Here is a tiny trained network, its code and every weight. The questions are about switching its units off for an input and a target symbol, where a switched-off unit gives its printed mean instead of its output.

import numpy as np


def w(rows, s, z=0):
    codes = np.array(rows[::2]) - 128.0
    scale = np.full(codes.shape[1], s)
    scale[-1] = z or s
    return codes * scale


def norm(h):
    return h / np.sqrt((h * h).mean(-1, keepdims=True) + 1e-5)


def f(y):
    return np.maximum(y, 0)


def softmax(a):
    e = np.exp(a - a.max(-1, keepdims=True))
    return e / e.sum(-1, keepdims=True)


def log_softmax(a):
    a = a - a.max(-1, keepdims=True)
    return a - np.log(np.exp(a).sum(-1, keepdims=True))


def net(x, mask):
    ids = ['αβζημξπσφψ'.index(c) for c in x.split()]
    T = len(ids)
    res = E[ids] + P[:T]
    u = 0
    for l in range(2):
        q, k, v = (norm(res) @ M[l].T for M in (Q, K, V))
        z = softmax(np.where(np.tri(T) > 0, q @ k.T / 2**0.5, -1e9)) @ v
        res = res + np.where(mask[u], z, O[l][:, -1]) @ O[l][:, :-1]
        u += 1
        y = f(norm(res) @ A[l][:, :-1].T + A[l][:, -1])
        res = res + np.where(mask[u : u + 4], y, B[l][:, -1]) @ B[l][:, :-1]
        u += 4
    return log_softmax(norm(res)[-1] @ U[:, :-1].T + U[:, -1])


Q, K, V, O, A, B = {}, {}, {}, {}, {}, {}
E = w([
[243,96,86,108,189,121],'α',
[191,128,118,100,136,9],'β',
[157,212,185,137,39,166],'ζ',
[147,73,185,154,109,114],'η',
[49,141,108,74,56,172],'μ',
[75,141,227,81,118,128],'ξ',
[127,138,154,98,151,135],'π',
[65,127,95,123,200,87],'σ',
[146,178,39,93,125,93],'φ',
[234,74,65,114,186,156],'ψ',
],0.011)
P = w([
[227,156,132,150,191,75],'0',
[81,148,204,136,126,142],'1',
[89,112,172,150,114,161],'2',
[82,103,150,146,98,175],'3',
[55,100,147,147,89,165],'4',
[81,21,115,89,74,143],'5',
[84,2,109,81,83,102],'6',
],0.0033)
Q[0] = w([
[127,17,1,69,52,145],'L0H1',
[122,22,180,154,87,52],'L0H1',
],0.0054)
K[0] = w([
[254,110,120,166,217,74],'L0H1',
[128,115,126,223,177,111],'L0H1',
],0.0079)
V[0] = w([
[128,3,88,220,74,66],'L0H1',
[197,148,142,75,47,162],'L0H1',
],0.004)
O[0] = w([
[47,246,169,224,81,135,245],'L0H1',
[187,113,135,223,2,143,2],'L0H1',
],0.0066,0.00084)
A[0] = w([
[220,69,120,198,145,111,142],'L0N1',
[3,28,57,147,142,117,8],'L0N2',
[71,102,245,116,195,127,201],'L0N3',
[146,176,43,105,116,101,189],'L0N4',
],0.0052,0.0017)
B[0] = w([
[156,155,226,177,175,73,189],'L0N1',
[54,251,117,129,154,140,183],'L0N2',
[112,87,128,103,126,2,254],'L0N3',
[87,78,27,216,137,31,176],'L0N4',
],0.0066,0.0051)
Q[1] = w([
[119,93,158,163,151,47],'L1H1',
[160,184,137,111,75,253],'L1H1',
],0.011)
K[1] = w([
[42,210,110,102,88,252],'L1H1',
[217,101,254,154,200,67],'L1H1',
],0.0066)
V[1] = w([
[215,103,116,101,1,121],'L1H1',
[87,55,7,162,156,86],'L1H1',
],0.0071)
O[1] = w([
[250,184,80,13,2,159,4],'L1H1',
[103,7,55,149,82,164,254],'L1H1',
],0.0088,0.0043)
A[1] = w([
[127,153,144,140,12,249,172],'L1N1',
[54,98,136,63,126,233,92],'L1N2',
[155,75,3,202,132,169,67],'L1N3',
[69,56,136,167,70,181,5],'L1N4',
],0.0058,0.0022)
B[1] = w([
[188,156,119,51,212,57,206],'L1N1',
[138,64,147,233,157,53,171],'L1N2',
[88,190,247,181,34,255,252],'L1N3',
[229,171,75,184,128,196,226],'L1N4',
],0.0069,0.0023)
U = w([
[176,155,104,146,197,133,67],'α',
[161,161,63,165,127,21,4],'β',
[183,229,134,64,141,170,241],'ζ',
[79,243,236,177,98,111,112],'η',
[139,125,65,34,63,155,158],'μ',
[94,119,169,31,146,144,110],'ξ',
[156,63,117,22,213,132,97],'π',
[36,77,129,158,254,144,129],'σ',
[114,85,96,159,44,195,191],'φ',
[172,166,131,158,196,190,125],'ψ',
],0.0071,0.0039)

Each question gives the input, a string of symbols that net reads in full, and the target symbol t.
The units are the heads (2 rows each of Q, K, V and O) and the neurons (one row each of A and B). Each row of codes is followed by its name. A weight is (code - 128) times the scale printed after its matrix; where a second scale follows, it is the last column's (O, A, B and U).
mask holds one flag per unit, layer by layer, with each layer's heads first. A switched-off unit (its flag False) gives its mean, the last column of its rows in O or B, instead of its output. The means were averaged over made-up inputs and are rounded, as every weight is.
A unit's drop is (log p(t) with every unit on - log p(t) with that unit switched off) / (log p(t) with every unit on - log p(t) with every unit switched off).
The circuit of an input: a set's keep is (log p(t) with only the set's units on - log p(t) with every unit switched off) / (log p(t) with every unit on - log p(t) with every unit switched off). Starting from all 10 units, units are removed one at a time, each time the one whose removal leaves the highest keep (on an exact tie, the one counted first), for as long as the keep stays at least 0.8.
units of the circuit, in order: the units of the circuit, biggest drop first
most important unit: the unit with the biggest drop
top k neurons: the k neurons with the biggest drops, biggest first
top k neurons in layer l: the k neurons of layer l with the biggest drops, biggest first
drop when u is switched off: that unit's drop, to one decimal
input β η η ζ, target ζ: units of the circuit, in order : [L1N1; L1H1; L0N3]
input ξ φ α, target φ: units of the circuit, in order : [L1H1; L1N3; L0H1]
input σ η σ σ β φ, target φ: most important unit : L0N3
input μ β η σ φ, target μ: top 2 neurons : [L0N3; L0N4]
input η β η η σ η μ, target η: units of the circuit, in order : [L1H1; L0H1]
input φ φ β β η, target φ: units of the circuit, in order : [L1H1; L0H1]
input σ σ φ, target φ: units of the circuit, in order : [L1H1; L1N3; L0N4]
input σ φ η ψ, target φ: top 2 neurons : [L1N3; L0N3]
input σ ζ β ψ, target ζ: top 2 neurons : [L0N3; L0N1]
input μ ζ ζ η η μ, target ζ: units of the circuit, in order : [L1H1; L0H1]
input π φ β, target φ: top 3 neurons : [L0N4; L1N3; L0N3]
input α ψ φ β π ξ, target φ: units of the circuit, in order : [L1H1; L1N4; L0H1]
input β π μ, target β: top 3 neurons in layer 1 : [L1N2; L1N1; L1N4]
input ψ ζ η α, target ζ: units of the circuit, in order : [L1H1]
input η η η μ σ σ η, target η: drop when L0N4 is switched off : 0.2
input μ π η, target μ: drop when L1H1 is switched off : 0.9
input η σ φ μ, target η: drop when L1H1 is switched off : 1.2
input β ξ μ, target β: top 2 neurons in layer 0 : [L0N4; L0N3]
